Here is a tiny trained network, its code and every weight. The questions are about switching its units off for an input and a class, where a switched-off unit gives its printed mean instead of its output.

import numpy as np


def w(rows, s, z=0):
    codes = np.array(rows[::2]) - 128.0
    scale = np.full(codes.shape[1], s)
    scale[-1] = z or s
    return codes * scale


def f(y):
    return y / 2 * (1 + np.tanh(0.7978845608 * (y + 0.044715 * y**3)))


def log_softmax(a):
    a = a - a.max(-1, keepdims=True)
    return a - np.log(np.exp(a).sum(-1, keepdims=True))


def net(x, mask):
    res = np.array(x, float).reshape(1, 4) / 4 @ E
    y = f(res @ A[0][:, :-1].T + A[0][:, -1])
    res = res + np.where(mask, y, B[0][:, -1]) @ B[0][:, :-1]
    return log_softmax(res[-1] @ U[:, :-1].T + U[:, -1])


A, B = {}, {}
E = w([
[148,186,90,249,106,60,106],'x0',
[134,42,152,123,217,45,53],'x1',
[138,121,134,139,131,144,124],'x2',
[176,114,209,146,78,71,187],'x3',
],0.015)
A[0] = w([
[123,118,189,77,90,161,133,55],'n0',
[87,96,149,83,170,146,84,133],'n1',
[121,160,113,79,159,138,73,138],'n2',
[139,94,141,59,128,164,176,194],'n3',
[82,178,125,135,122,190,200,182],'n4',
[152,152,109,171,83,130,181,103],'n5',
[129,90,160,152,175,69,104,52],'n6',
[106,90,213,148,102,87,104,116],'n7',
[150,153,117,147,105,140,168,59],'n8',
[132,65,152,161,192,90,99,171],'n9',
[214,84,205,100,114,77,188,6],'n10',
[104,173,13,139,136,182,55,34],'n11',
[148,118,151,147,158,86,117,56],'n12',
[174,170,147,191,10,86,159,113],'n13',
[78,159,18,139,159,177,76,128],'n14',
[114,74,101,55,162,142,63,110],'n15',
[140,109,212,6,107,182,167,101],'n16',
[151,143,56,205,128,76,104,156],'n17',
[129,88,173,147,180,53,86,65],'n18',
[92,194,95,109,83,243,183,78],'n19',
[131,139,142,137,64,120,102,99],'n20',
[117,149,141,143,114,109,148,112],'n21',
[149,156,147,143,200,158,141,133],'n22',
[89,103,124,63,205,164,63,140],'n23',
[128,149,90,158,134,99,80,65],'n24',
[191,181,61,190,134,78,49,27],'n25',
],0.012,0.015)
B[0] = w([
[161,142,161,104,87,164,134,154],'n0',
[58,169,132,187,173,115,110,193],'n1',
[124,138,135,165,155,98,101,170],'n2',
[138,91,73,119,142,80,137,214],'n3',
[175,98,136,83,88,142,145,228],'n4',
[104,173,224,143,160,171,75,191],'n5',
[175,109,155,54,68,183,175,180],'n6',
[155,92,115,95,103,122,157,177],'n7',
[125,141,112,154,143,138,105,151],'n8',
[122,114,87,138,154,105,126,235],'n9',
[145,29,7,167,159,48,120,174],'n10',
[189,138,165,34,63,218,146,182],'n11',
[178,182,156,65,91,183,162,151],'n12',
[106,217,232,118,159,181,97,253],'n13',
[188,49,85,84,76,139,193,213],'n14',
[88,170,146,193,170,128,75,203],'n15',
[204,109,122,65,42,171,205,220],'n16',
[173,132,153,65,87,149,173,234],'n17',
[177,106,120,107,68,155,179,204],'n18',
[111,20,37,171,165,38,158,232],'n19',
[118,156,159,144,144,152,130,146],'n20',
[115,147,176,134,120,149,79,147],'n21',
[116,132,122,148,118,123,134,135],'n22',
[25,154,154,185,185,84,86,224],'n23',
[124,94,94,114,132,127,141,155],'n24',
[136,8,18,180,168,51,145,195],'n25',
],0.011,0.019)
U = w([
[107,66,29,172,134,43,130,230],'0',
[182,144,180,74,33,169,156,114],'1',
[3,242,220,205,168,118,59,8],'2',
],0.011,0.0018)

Each question gives the input, the list of numbers given to net, and the class t.
The units are the neurons (one row each of A and B). Each row of codes is followed by its name. A weight is (code - 128) times the scale printed after its matrix; where a second scale follows, it is the last column's (A, B and U).
mask holds one flag per neuron, in row order. A switched-off neuron (its flag False) gives its mean, the last column of its row in B, instead of its output. The means were averaged over made-up inputs and are rounded, as every weight is.
A unit's drop is (log p(t) with every unit on - log p(t) with that unit switched off) / (log p(t) with every unit on - log p(t) with every unit switched off).
The circuit of an input: a set's keep is (log p(t) with only the set's units on - log p(t) with every unit switched off) / (log p(t) with every unit on - log p(t) with every unit switched off). Starting from the 12 units with the biggest drops (on a tie, the unit counted first), units are removed one at a time, each time the one whose removal leaves the highest keep (on an exact tie, the one counted first), for as long as the keep stays at least 0.8.
circuit, biggest first: the units of the circuit, biggest drop first
unit that matters most: the unit with the biggest drop
k most important neurons: the k neurons with the biggest drops, biggest first
drop when u is switched off: that unit's drop, to one decimal
input [8,-4,8,0], class 1: circuit, biggest first => (n17)
input [0,-4,4,-6], class 0: 3 most important neurons => (n19 n13 n16)
input [2,6,-3,2], class 1: 2 most important neurons => (n19 n6)
input [1,2,-7,1], class 1: 3 most important neurons => (n19 n25 n10)
input [8,7,-3,1], class 1: 2 most important neurons => (n17 n6)
input [2,-1,3,-7], class 1: 2 most important neurons => (n11 n10)
input [0,1,-6,6], class 0: 2 most important neurons => (n10 n17)
input [4,-1,4,-1], class 1: 2 most important neurons => (n19 n23)
input [-7,-5,3,0], class 0: 3 most important neurons => (n19 n3 n13)
input [-4,2,1,1], class 0: 3 most important neurons => (n13 n5 n3)
input [8,2,-6,2], class 1: 2 most important neurons => (n17 n19)
input [7,1,8,6], class 1: 2 most important neurons => (n17 n23)
input [6,8,-1,6], class 1: 2 most important neurons => (n6 n12)
input [8,-1,4,7], class 2: unit that matters most => n13
input [-1,-6,3,-1], class 0: 2 most important neurons => (n19 n17)
input [-3,-3,-1,0], class 0: 2 most important neurons => (n13 n19)
input [-8,7,-3,5], class 0: drop when n10 is switched off => 0.5
input [-1,2,-3,0], class 2: drop when n25 is switched off => 0.3
input [-2,-6,6,-5], class 0: drop when n19 is switched off => 3.5
input [-8,-7,5,-6], class 0: circuit, biggest first => (n19)
input [4,-8,-4,2], class 2: drop when n4 is switched off => 0.0
